Below are the code and all the weights of a small trained network. Each question names an input and a target symbol and asks about switching units off, where a switched-off unit gives its printed mean instead of its output.

import numpy as np


def w(rows, s, z=0):
    codes = np.array(rows[::2]) - 128.0
    scale = np.full(codes.shape[1], s)
    scale[-1] = z or s
    return codes * scale


def softmax(a):
    e = np.exp(a - a.max(-1, keepdims=True))
    return e / e.sum(-1, keepdims=True)


def log_softmax(a):
    a = a - a.max(-1, keepdims=True)
    return a - np.log(np.exp(a).sum(-1, keepdims=True))


def net(x, mask):
    ids = ['αβγδεζηθλμστφψω'.index(c) for c in x.split()]
    T = len(ids)
    res = E[ids] + P[:T]
    u = 0
    for l in range(2):
        r = res
        for j in range(3):
            rows = slice(3 * j, 3 * j + 3)
            q, k, v = (r @ M[l][rows].T for M in (Q, K, V))
            z = softmax(np.where(np.tri(T) > 0, q @ k.T / 3**0.5, -1e9)) @ v
            o = O[l][rows]
            res = res + np.where(mask[u + j], z, o[:, -1]) @ o[:, :-1]
        u += 3
    return log_softmax(res[-1] @ U[:, :-1].T + U[:, -1])


Q, K, V, O = {}, {}, {}, {}
E = w([
[85,104,134,214,50,215,91,60,150],'α',
[46,119,174,86,32,151,65,226,156],'β',
[196,157,174,185,174,202,111,174,41],'γ',
[29,134,86,193,118,55,100,173,51],'δ',
[170,188,96,226,115,121,95,218,207],'ε',
[136,192,29,99,27,77,83,89,153],'ζ',
[231,119,83,119,138,210,170,93,191],'η',
[169,150,65,57,151,54,194,228,106],'θ',
[134,203,183,137,6,127,209,144,76],'λ',
[133,80,172,65,21,92,187,115,203],'μ',
[170,142,27,234,129,81,212,73,86],'σ',
[114,34,79,49,78,189,181,94,20],'τ',
[176,74,47,88,137,200,31,191,111],'φ',
[80,3,63,149,151,44,119,95,187],'ψ',
[108,28,173,213,149,164,211,208,163],'ω',
],0.0063)
P = w([
[168,169,206,94,177,82,75,86,122],'0',
[66,25,24,177,55,202,196,179,129],'1',
[137,44,34,190,12,192,173,219,136],'2',
[79,111,72,140,99,170,157,136,143],'3',
[114,108,81,165,81,158,148,150,135],'4',
[112,90,59,159,60,170,153,172,140],'5',
[168,113,96,165,61,150,118,180,141],'6',
[188,129,141,147,76,129,94,154,125],'7',
[160,73,54,188,28,170,159,191,129],'8',
[187,64,62,205,3,167,137,208,124],'9',
],0.0039)
Q[0] = w([
[104,170,212,81,253,103,131,65,56],'L0H0',
[84,178,183,109,226,81,137,35,74],'L0H0',
[80,162,194,93,230,87,137,35,80],'L0H0',
[157,53,60,201,27,152,176,210,127],'L0H1',
[88,186,202,46,242,105,104,20,126],'L0H1',
[67,188,196,54,215,98,105,22,114],'L0H1',
[83,133,217,57,237,100,114,52,156],'L0H2',
[86,134,222,63,234,121,131,54,146],'L0H2',
[165,116,49,196,16,172,126,197,118],'L0H2',
],0.0054)
K[0] = w([
[104,56,29,199,104,239,151,201,124],'L0H0',
[91,97,3,183,86,212,156,180,118],'L0H0',
[84,66,29,182,94,218,169,194,118],'L0H0',
[206,187,179,64,185,120,49,63,77],'L0H1',
[46,58,67,190,74,138,225,179,155],'L0H1',
[54,57,70,193,71,152,233,150,163],'L0H1',
[81,82,17,167,31,182,195,202,155],'L0H2',
[89,74,13,163,53,170,214,190,159],'L0H2',
[176,176,223,103,216,99,62,55,116],'L0H2',
],0.0052)
V[0] = w([
[162,151,171,127,88,192,225,145,1],'L0H0',
[140,163,218,29,76,145,132,161,207],'L0H0',
[61,169,109,76,60,87,100,77,97],'L0H0',
[108,42,192,128,158,217,95,146,38],'L0H1',
[95,192,195,224,121,154,72,167,163],'L0H1',
[39,113,163,190,74,98,185,62,119],'L0H1',
[205,163,135,158,107,214,140,19,157],'L0H2',
[168,245,164,155,152,73,174,162,47],'L0H2',
[127,70,153,146,148,87,241,137,212],'L0H2',
],0.0057)
O[0] = w([
[137,165,195,103,124,205,227,114,30,255],'L0H0',
[141,172,221,32,38,135,123,174,213,114],'L0H0',
[84,166,121,94,3,61,92,83,83,94],'L0H0',
[55,51,178,98,196,225,102,120,78,186],'L0H1',
[90,211,204,231,143,169,53,171,156,157],'L0H1',
[67,103,196,207,51,77,172,64,118,107],'L0H1',
[179,191,116,144,110,226,146,34,179,233],'L0H2',
[172,236,170,152,176,89,164,146,48,39],'L0H2',
[162,51,176,152,153,73,220,138,214,119],'L0H2',
],0.0058,0.00082)
Q[1] = w([
[70,181,149,113,216,86,86,18,139],'L1H0',
[191,51,60,129,54,179,150,198,107],'L1H0',
[36,160,191,127,133,129,83,36,189],'L1H0',
[125,110,214,187,177,183,191,212,102],'L1H1',
[135,9,68,148,89,134,206,192,185],'L1H1',
[184,80,22,184,2,178,179,217,110],'L1H1',
[50,129,184,107,146,103,207,22,98],'L1H2',
[215,193,112,167,74,124,101,204,210],'L1H2',
[55,148,189,128,131,80,202,36,92],'L1H2',
],0.0046)
K[1] = w([
[113,33,69,166,119,178,189,187,125],'L1H0',
[157,235,196,125,127,86,104,63,142],'L1H0',
[84,25,100,166,79,234,99,189,161],'L1H0',
[165,61,193,196,169,236,166,234,74],'L1H1',
[105,68,189,166,138,79,148,146,227],'L1H1',
[177,153,217,190,183,57,98,149,236],'L1H1',
[25,89,181,136,114,77,235,6,65],'L1H2',
[250,255,173,202,170,117,49,219,213],'L1H2',
[27,125,207,155,97,80,235,13,69],'L1H2',
],0.0046)
V[1] = w([
[110,106,52,237,204,46,130,116,44],'L1H0',
[25,132,172,84,92,61,67,238,73],'L1H0',
[27,91,147,254,103,180,50,83,202],'L1H0',
[105,103,62,47,123,196,78,25,128],'L1H1',
[122,81,47,65,70,2,107,53,223],'L1H1',
[165,240,44,146,93,115,84,34,54],'L1H1',
[208,225,201,215,87,91,219,109,203],'L1H2',
[172,238,124,140,89,150,16,221,159],'L1H2',
[14,103,177,113,46,121,191,25,33],'L1H2',
],0.0049)
O[1] = w([
[114,111,26,222,194,65,128,156,64,40],'L1H0',
[26,144,176,79,96,57,71,227,83,21],'L1H0',
[48,77,161,239,93,176,55,100,191,217],'L1H0',
[188,84,104,88,115,192,46,74,108,110],'L1H1',
[177,51,80,94,68,37,85,95,180,8],'L1H1',
[151,230,38,143,75,120,69,43,61,42],'L1H1',
[124,201,172,172,92,77,220,66,180,128],'L1H2',
[81,254,115,112,113,137,64,147,191,182],'L1H2',
[119,66,186,144,30,131,142,101,12,119],'L1H2',
],0.0054,0.0012)
U = w([
[80,112,153,235,65,228,67,23,150,220],'α',
[29,149,207,63,77,125,50,207,149,69],'β',
[141,210,202,147,253,205,111,127,39,220],'γ',
[33,146,106,205,145,32,76,179,22,181],'δ',
[94,243,106,198,176,96,116,166,236,7],'ε',
[149,206,56,91,44,49,63,61,135,51],'ζ',
[238,143,101,80,173,205,193,37,218,201],'η',
[170,174,92,20,187,28,202,211,101,212],'θ',
[124,220,221,111,56,113,214,113,54,176],'λ',
[166,97,224,34,52,70,175,95,209,104],'μ',
[199,151,53,239,165,77,205,61,72,120],'σ',
[154,55,122,42,104,180,163,98,5,32],'τ',
[149,124,56,40,201,199,18,183,125,93],'φ',
[131,12,98,160,178,11,71,92,184,86],'ψ',
[94,68,201,181,208,156,228,213,179,134],'ω',
],0.0041,0.0013)

Each question gives the input, a string of symbols that net reads in full, and the target symbol t.
The units are the heads (3 rows each of Q, K, V and O). Each row of codes is followed by its name. A weight is (code - 128) times the scale printed after its matrix; where a second scale follows, it is the last column's (O and U).
mask holds one flag per head, layer by layer. A switched-off head (its flag False) gives its mean, the last column of its rows in O, instead of its output. The means were averaged over made-up inputs and are rounded, as every weight is.
A unit's drop is (log p(t) with every unit on - log p(t) with that unit switched off) / (log p(t) with every unit on - log p(t) with every unit switched off).
The circuit of an input: a set's keep is (log p(t) with only the set's units on - log p(t) with every unit switched off) / (log p(t) with every unit on - log p(t) with every unit switched off). Starting from all 6 units, units are removed one at a time, each time the one whose removal leaves the highest keep (on an exact tie, the one counted first), for as long as the keep stays at least 0.8.
circuit, biggest first: the units of the circuit, biggest drop first
unit that matters most: the unit with the biggest drop
which heads matter: for each layer, one digit per head in row order, 1 if its drop is at least 0.15 and else 0, layers parted by /
drop of u: that unit's drop, to one decimal
input β φ ε, target β: unit that matters most	L1H0
input δ φ ψ, target δ: circuit, biggest first	L1H0, L0H2, L0H0
input φ φ τ δ ψ φ ω α ζ, target φ: which heads matter	011 / 001
input φ τ σ, target φ: circuit, biggest first	L0H1, L1H2, L0H2
input ω β α, target ω: which heads matter	101 / 010
input η φ μ α φ, target η: which heads matter	011 / 100
input β δ α, target β: which heads matter	101 / 100
input ω λ η τ μ ζ ω, target ω: circuit, biggest first	L1H1, L0H2, L0H0
input λ φ α, target λ: circuit, biggest first	L0H0, L0H2, L1H2, L1H0
input α θ β, target α: which heads matter	011 / 100
input τ σ λ τ γ, target τ: which heads matter	110 / 001
input μ ω ω δ β α φ μ ω μ, target μ: circuit, biggest first	L0H0, L1H1, L1H0, L0H2
input α β φ, target α: circuit, biggest first	L1H0, L0H2, L0H1
input φ τ α ψ η, target φ: unit that matters most	L1H2
input ζ α δ ε, target ζ: which heads matter	110 / 010
input ε α ε μ σ, target ε: circuit, biggest first	L1H2, L0H1, L0H0
input γ η α, target γ: circuit, biggest first	L1H1, L0H2, L0H1, L0H0
input ψ ε σ μ ψ, target ψ: circuit, biggest first	L1H1, L0H0, L0H2, L1H0
input ε γ γ α ζ φ ψ γ δ ε, target ε: circuit, biggest first	L1H2, L0H1, L0H0
input δ α α, target δ: circuit, biggest first	L0H2, L1H0, L0H0
input τ η λ, target τ: unit that matters most	L0H1
input ψ η φ, target ψ: which heads matter	101 / 010
input φ φ α μ β, target φ: circuit, biggest first	L1H2, L0H1, L0H2
input η μ α, target η: drop of L0H1	0.3
input α ω τ, target α: drop of L1H0	0.6
input τ α σ, target τ: drop of L0H1	0.5
input τ δ ζ β β ψ ψ ψ, target ψ: drop of L1H2	0.1
input μ ω μ, target μ: unit that matters most	L0H0
